Below are the code and all the weights of a small trained network. Each question names an input and a target symbol and asks about switching units off, where a switched-off unit gives its printed mean instead of its output.

import numpy as np


def w(rows, s, z=0):
    codes = np.array(rows[::2]) - 128.0
    scale = np.full(codes.shape[1], s)
    scale[-1] = z or s
    return codes * scale


def norm(h):
    return h / np.sqrt((h * h).mean(-1, keepdims=True) + 1e-5)


def f(y):
    return np.maximum(y, 0)


def softmax(a):
    e = np.exp(a - a.max(-1, keepdims=True))
    return e / e.sum(-1, keepdims=True)


def log_softmax(a):
    a = a - a.max(-1, keepdims=True)
    return a - np.log(np.exp(a).sum(-1, keepdims=True))


def net(x, mask):
    ids = ['ΘΛΣΦΨΩβδεζμξτ'.index(c) for c in x.split()]
    T = len(ids)
    res = E[ids] + P[:T]
    u = 0
    for l in range(2):
        q, k, v = (norm(res) @ M[l].T for M in (Q, K, V))
        z = softmax(np.where(np.tri(T) > 0, q @ k.T / 2**0.5, -1e9)) @ v
        res = res + np.where(mask[u], z, O[l][:, -1]) @ O[l][:, :-1]
        u += 1
        y = f(norm(res) @ A[l][:, :-1].T + A[l][:, -1])
        res = res + np.where(mask[u : u + 12], y, B[l][:, -1]) @ B[l][:, :-1]
        u += 12
    return log_softmax(norm(res)[-1] @ U[:, :-1].T + U[:, -1])


Q, K, V, O, A, B = {}, {}, {}, {}, {}, {}
E = w([
[141,169,116,176,6,115,105,106,130,63,122],'Θ',
[212,94,239,19,189,80,112,97,252,52,154],'Λ',
[184,106,88,138,80,135,160,175,91,143,174],'Σ',
[147,98,108,174,51,192,126,180,91,93,176],'Φ',
[196,122,139,36,65,119,125,154,49,225,123],'Ψ',
[172,121,65,127,60,36,139,153,97,107,102],'Ω',
[209,166,113,174,55,200,86,120,34,66,216],'β',
[203,144,184,122,130,138,181,100,53,116,75],'δ',
[131,110,142,143,161,160,175,202,139,249,115],'ε',
[76,171,133,64,155,114,155,99,83,96,177],'ζ',
[97,227,142,168,182,149,156,87,174,161,183],'μ',
[18,200,167,156,148,103,121,187,146,90,117],'ξ',
[101,60,166,154,153,133,96,101,149,126,189],'τ',
],0.017)
P = w([
[66,136,105,249,77,62,199,111,56,135,157],'0',
[101,148,156,176,105,78,160,136,71,167,140],'1',
[115,161,194,143,126,128,119,144,82,174,137],'2',
[197,157,199,100,97,115,132,140,123,161,136],'3',
[228,114,182,132,137,140,166,145,147,106,143],'4',
[226,111,144,98,82,150,161,131,223,112,166],'5',
],0.012)
Q[0] = w([
[77,181,161,201,143,109,136,125,1,190,88],'L0H1',
[68,57,30,125,184,174,8,49,86,141,28],'L0H1',
],0.0072)
K[0] = w([
[44,71,122,191,184,92,148,82,82,135,148],'L0H1',
[98,152,15,180,2,157,195,138,53,156,110],'L0H1',
],0.0076)
V[0] = w([
[167,49,187,201,100,135,106,178,201,187,116],'L0H1',
[159,50,137,128,82,98,26,127,120,88,254],'L0H1',
],0.0068)
O[0] = w([
[131,142,175,221,118,112,68,74,161,236,88,4],'L0H1',
[173,92,117,128,198,127,5,135,134,100,147,73],'L0H1',
],0.013,0.002)
A[0] = w([
[159,190,102,105,205,171,160,74,164,160,132,142],'L0N1',
[126,133,118,165,152,158,116,188,143,125,95,63],'L0N2',
[20,128,140,112,157,80,133,128,120,96,134,14],'L0N3',
[91,90,2,91,145,181,118,145,170,158,94,140],'L0N4',
[200,134,43,101,157,123,103,111,171,81,106,215],'L0N5',
[127,127,209,118,141,137,152,180,169,138,102,227],'L0N6',
[89,152,163,103,161,110,119,142,78,121,33,3],'L0N7',
[147,95,112,96,137,186,122,172,153,185,162,99],'L0N8',
[106,88,130,173,157,67,137,105,137,208,139,111],'L0N9',
[119,87,127,96,144,182,141,151,150,157,162,155],'L0N10',
[63,88,101,109,173,61,121,122,96,101,113,45],'L0N11',
[149,94,174,80,152,113,140,123,84,176,173,50],'L0N12',
],0.0096,0.002)
B[0] = w([
[92,28,120,140,87,60,102,166,99,70,253,162],'L0N1',
[105,89,103,74,119,156,89,170,99,104,107,148],'L0N2',
[203,45,110,160,139,77,17,183,148,181,116,232],'L0N3',
[132,35,194,65,149,115,196,139,39,13,141,129],'L0N4',
[122,135,134,84,77,85,64,69,58,98,117,180],'L0N5',
[184,90,150,22,136,162,148,146,151,73,141,254],'L0N6',
[123,82,76,175,158,167,59,142,202,131,140,175],'L0N7',
[147,112,20,145,97,31,116,88,40,71,90,163],'L0N8',
[130,72,205,91,151,58,163,88,69,89,69,175],'L0N9',
[208,137,166,99,62,90,98,91,115,126,128,157],'L0N10',
[210,104,143,132,129,99,4,134,97,178,40,162],'L0N11',
[57,118,110,220,136,163,72,112,62,99,172,176],'L0N12',
],0.0069,0.0057)
Q[1] = w([
[15,216,94,132,181,197,123,203,149,166,72],'L1H1',
[149,49,48,164,132,124,87,2,155,120,114],'L1H1',
],0.0068)
K[1] = w([
[73,135,39,255,57,42,115,179,10,136,110],'L1H1',
[194,73,111,101,60,115,118,7,29,105,151],'L1H1',
],0.0072)
V[1] = w([
[53,132,200,118,166,46,98,235,210,116,163],'L1H1',
[157,101,98,93,81,131,81,242,162,148,2],'L1H1',
],0.0075)
O[1] = w([
[67,156,119,159,126,101,159,38,154,138,255,255],'L1H1',
[128,107,127,201,24,127,186,69,12,98,169,182],'L1H1',
],0.016,0.011)
A[1] = w([
[82,148,131,171,143,124,91,115,119,234,110,125],'L1N1',
[116,115,73,111,88,146,192,179,88,90,106,163],'L1N2',
[177,138,155,199,112,171,170,85,97,249,90,77],'L1N3',
[63,192,65,219,103,117,253,111,130,124,159,105],'L1N4',
[114,100,166,147,167,85,78,27,112,147,192,120],'L1N5',
[200,197,102,149,211,253,120,102,79,116,147,142],'L1N6',
[129,145,84,143,71,158,132,90,117,75,102,172],'L1N7',
[143,94,140,213,110,99,78,128,168,217,118,138],'L1N8',
[148,140,160,80,136,145,224,146,157,175,128,120],'L1N9',
[131,86,118,55,124,104,132,131,82,158,125,1],'L1N10',
[150,235,96,49,146,143,159,122,201,173,162,121],'L1N11',
[147,90,124,111,155,147,102,153,132,151,45,163],'L1N12',
],0.012,0.0037)
B[1] = w([
[174,105,233,111,133,140,115,109,195,127,109,143],'L1N1',
[94,110,174,68,166,157,129,47,155,154,90,164],'L1N2',
[106,105,157,137,78,72,163,177,211,88,139,147],'L1N3',
[138,128,82,134,43,154,144,84,127,112,253,252],'L1N4',
[142,170,122,120,152,136,123,7,192,179,131,228],'L1N5',
[89,104,112,112,96,87,150,94,180,130,136,152],'L1N6',
[60,93,117,150,179,126,143,139,104,162,134,169],'L1N7',
[142,100,178,102,195,163,189,141,138,89,104,156],'L1N8',
[127,125,47,137,139,161,75,159,165,98,140,139],'L1N9',
[58,82,131,144,134,141,123,119,141,73,156,141],'L1N10',
[67,50,96,199,156,140,120,207,124,217,135,141],'L1N11',
[119,203,107,163,95,117,156,93,116,152,206,161],'L1N12',
],0.012,0.018)
U = w([
[171,145,214,124,187,108,68,66,169,148,116,113],'Θ',
[126,150,87,160,67,129,160,60,123,137,205,136],'Λ',
[162,209,104,40,65,201,192,147,151,167,70,141],'Σ',
[108,46,129,185,77,50,96,114,69,144,46,215],'Φ',
[196,157,117,113,66,97,8,174,92,112,126,254],'Ψ',
[142,141,145,114,129,103,149,149,123,130,129,14],'Ω',
[54,196,117,192,128,110,125,130,129,59,60,105],'β',
[84,48,146,5,114,152,122,118,142,46,120,67],'δ',
[97,77,91,123,146,144,122,226,189,179,171,83],'ε',
[180,79,176,209,168,197,128,160,81,58,141,153],'ζ',
[200,198,144,135,190,64,209,188,90,108,149,106],'μ',
[128,153,254,98,80,135,122,181,53,217,128,164],'ξ',
[187,99,213,113,53,52,191,201,200,101,118,141],'τ',
],0.0091,0.0034)

Each question gives the input, a string of symbols that net reads in full, and the target symbol t.
The units are the heads (2 rows each of Q, K, V and O) and the neurons (one row each of A and B). Each row of codes is followed by its name. A weight is (code - 128) times the scale printed after its matrix; where a second scale follows, it is the last column's (O, A, B and U).
mask holds one flag per unit, layer by layer, with each layer's heads first. A switched-off unit (its flag False) gives its mean, the last column of its rows in O or B, instead of its output. The means were averaged over made-up inputs and are rounded, as every weight is.
A unit's drop is (log p(t) with every unit on - log p(t) with that unit switched off) / (log p(t) with every unit on - log p(t) with every unit switched off).
The circuit of an input: a set's keep is (log p(t) with only the set's units on - log p(t) with every unit switched off) / (log p(t) with every unit on - log p(t) with every unit switched off). Starting from the 12 units with the biggest drops (on a tie, the unit counted first), units are removed one at a time, each time the one whose removal leaves the highest keep (on an exact tie, the one counted first), for as long as the keep stays at least 0.8.
units of the circuit, in order: the units of the circuit, biggest drop first
unit that matters most: the unit with the biggest drop
top k neurons: the k neurons with the biggest drops, biggest first
top k neurons in layer l: the k neurons of layer l with the biggest drops, biggest first
drop when u is switched off: that unit's drop, to one decimal
input β ξ ζ ζ Θ τ, target Θ: top neuron	(L1N4)
input β Φ ξ Ψ ε β, target τ: units of the circuit, in order	(L0H1 L1H1 L1N3 L1N4)
input ξ ζ τ β ζ, target Θ: units of the circuit, in order	(L1H1 L1N4)
input β ζ ζ, target δ: units of the circuit, in order	(L0H1 L1H1)
input Λ ζ ζ ξ Θ, target Θ: units of the circuit, in order	(L0H1 L1H1 L1N4)
input ξ ε μ β ζ β, target δ: units of the circuit, in order	(L0H1 L1H1 L1N4)
input ξ μ μ Θ Ω, target ε: units of the circuit, in order	(L1H1 L1N11)
input Θ Ω ε β Φ, target τ: top 3 neurons	(L1N3 L1N4 L1N5)
input ζ Φ ξ β Λ δ, target Θ: units of the circuit, in order	(L0H1 L1N4)
input Λ ζ ξ ξ δ, target Θ: units of the circuit, in order	(L1N4 L1H1)
input ξ β ξ μ ζ ζ, target ε: units of the circuit, in order	(L1H1 L1N11)
input Λ μ Σ, target Θ: units of the circuit, in order	(L0H1 L1H1 L1N4)
input β ξ μ Λ Θ Φ, target Θ: units of the circuit, in order	(L0H1 L1H1 L1N4 L1N8)
input ε Ψ ε, target τ: units of the circuit, in order	(L0H1 L1H1 L1N3)
input Ω ξ β Φ μ, target ε: top 2 neurons	(L0N1 L1N11)
input ζ β Ω δ Θ, target Σ: unit that matters most	L1H1
input ζ Λ μ ζ μ, target Θ: units of the circuit, in order	(L1H1 L1N4)
input ζ μ β Φ β δ, target Σ: top 2 neurons in layer 1	(L1N12 L1N4)
input μ β ξ ζ β Ψ, target δ: top 2 neurons	(L1N10 L1N4)
input ξ δ ξ Φ ζ Θ, target δ: top neuron	(L0N5)
input μ β Σ Ω, target Ψ: top 3 neurons	(L1N5 L1N4 L0N6)
input δ ξ μ ε β β, target τ: top 3 neurons	(L0N6 L1N4 L1N5)
input β ξ β τ, target Θ: drop when L0H1 is switched off	0.3
input Θ ξ μ β β, target ε: drop when L1H1 is switched off	1.0
input β τ δ μ Ω μ, target ε: drop when L0N1 is switched off	0.0
